Below are the code and all the weights of a small trained network. Each question names an input and a target symbol and asks about switching units off, where a switched-off unit gives its printed mean instead of its output.

import numpy as np


def w(rows, s, z=0):
    codes = np.array(rows[::2]) - 128.0
    scale = np.full(codes.shape[1], s)
    scale[-1] = z or s
    return codes * scale


def f(y):
    return np.maximum(y, 0)


def softmax(a):
    e = np.exp(a - a.max(-1, keepdims=True))
    return e / e.sum(-1, keepdims=True)


def log_softmax(a):
    a = a - a.max(-1, keepdims=True)
    return a - np.log(np.exp(a).sum(-1, keepdims=True))


def net(x, mask):
    ids = ['αβγηλξπσω'.index(c) for c in x.split()]
    T = len(ids)
    res = E[ids] + P[:T]
    q, k, v = (res @ M[0].T for M in (Q, K, V))
    z = softmax(np.where(np.tri(T) > 0, q @ k.T / 2**0.5, -1e9)) @ v
    res = res + np.where(mask[0], z, O[0][:, -1]) @ O[0][:, :-1]
    y = f(res @ A[0][:, :-1].T + A[0][:, -1])
    res = res + np.where(mask[1:9], y, B[0][:, -1]) @ B[0][:, :-1]
    return log_softmax(res[-1] @ U[:, :-1].T + U[:, -1])


Q, K, V, O, A, B = {}, {}, {}, {}, {}, {}
E = w([
[63,244,132],'α',
[65,108,112],'β',
[145,83,12],'γ',
[136,91,250],'η',
[165,66,181],'λ',
[128,155,82],'ξ',
[39,158,196],'π',
[216,207,129],'σ',
[192,184,247],'ω',
],0.015)
P = w([
[56,153,173],'0',
[69,181,179],'1',
[110,189,211],'2',
[144,200,236],'3',
[154,190,239],'4',
[156,194,254],'5',
],0.0052)
Q[0] = w([
[111,144,150],'head 0',
[122,41,7],'head 0',
],0.012)
K[0] = w([
[176,165,146],'head 0',
[30,2,48],'head 0',
],0.011)
V[0] = w([
[38,122,249],'head 0',
[46,177,255],'head 0',
],0.007)
O[0] = w([
[152,7,218,178],'head 0',
[120,248,157,254],'head 0',
],0.012,0.0053)
A[0] = w([
[86,7,131,152],'neuron 0',
[74,198,164,56],'neuron 1',
[195,172,118,188],'neuron 2',
[24,186,124,254],'neuron 3',
[241,100,159,190],'neuron 4',
[73,96,177,110],'neuron 5',
[187,198,153,199],'neuron 6',
[129,167,209,7],'neuron 7',
],0.012,0.0063)
B[0] = w([
[254,136,179,140],'neuron 0',
[155,160,59,212],'neuron 1',
[49,66,145,192],'neuron 2',
[115,44,165,219],'neuron 3',
[223,83,52,180],'neuron 4',
[141,129,192,167],'neuron 5',
[26,80,63,252],'neuron 6',
[154,235,110,220],'neuron 7',
],0.0086,0.017)
U = w([
[31,216,105,8],'α',
[110,17,235,113],'β',
[224,89,39,115],'γ',
[181,153,149,167],'η',
[202,59,153,131],'λ',
[79,32,130,203],'ξ',
[76,175,209,81],'π',
[90,133,32,64],'σ',
[155,255,42,129],'ω',
],0.0085,0.013)

Each question gives the input, a string of symbols that net reads in full, and the target symbol t.
The units are the heads (2 rows each of Q, K, V and O) and the neurons (one row each of A and B). Each row of codes is followed by its name. A weight is (code - 128) times the scale printed after its matrix; where a second scale follows, it is the last column's (O, A, B and U).
mask holds one flag per unit, heads first, then neurons. A switched-off unit (its flag False) gives its mean, the last column of its rows in O or B, instead of its output. The means were averaged over made-up inputs and are rounded, as every weight is.
A unit's drop is (log p(t) with every unit on - log p(t) with that unit switched off) / (log p(t) with every unit on - log p(t) with every unit switched off).
The circuit of an input: a set's keep is (log p(t) with only the set's units on - log p(t) with every unit switched off) / (log p(t) with every unit on - log p(t) with every unit switched off). Starting from all 9 units, units are removed one at a time, each time the one whose removal leaves the highest keep (on an exact tie, the one counted first), for as long as the keep stays at least 0.8.
units of the circuit, in order: the units of the circuit, biggest drop first
unit that matters most: the unit with the biggest drop
k most important neurons: the k neurons with the biggest drops, biggest first
drop of u: that unit's drop, to one decimal
input π σ σ π σ, target ξ: 3 most important neurons => neuron 2; neuron 7; neuron 6
input σ π π γ η σ, target σ: 2 most important neurons => neuron 6; neuron 3
input σ ξ γ η ω, target ω: units of the circuit, in order => neuron 7; neuron 3
input γ ξ π π λ, target λ: unit that matters most => neuron 4
input ξ ω η, target η: units of the circuit, in order => neuron 7; neuron 4; head 0
input γ γ γ, target γ: 3 most important neurons => neuron 6; neuron 0; neuron 2
input γ π η, target η: units of the circuit, in order => neuron 7; head 0; neuron 4; neuron 3
input π γ η π β π, target π: units of the circuit, in order => neuron 7; head 0
input γ σ ω, target ω: 2 most important neurons => neuron 7; neuron 4
input σ π η ω γ η, target ω: units of the circuit, in order => neuron 7; head 0; neuron 3
input β ω α η η, target ω: 4 most important neurons => neuron 7; neuron 3; neuron 4; neuron 2
input γ α β, target β: drop of neuron 6 => 0.3
input ξ ω π, target π: drop of neuron 7 => 0.2
input γ ξ λ, target λ: drop of neuron 7 => 0.1
input π π σ ξ α, target ξ: drop of neuron 3 => 1.7
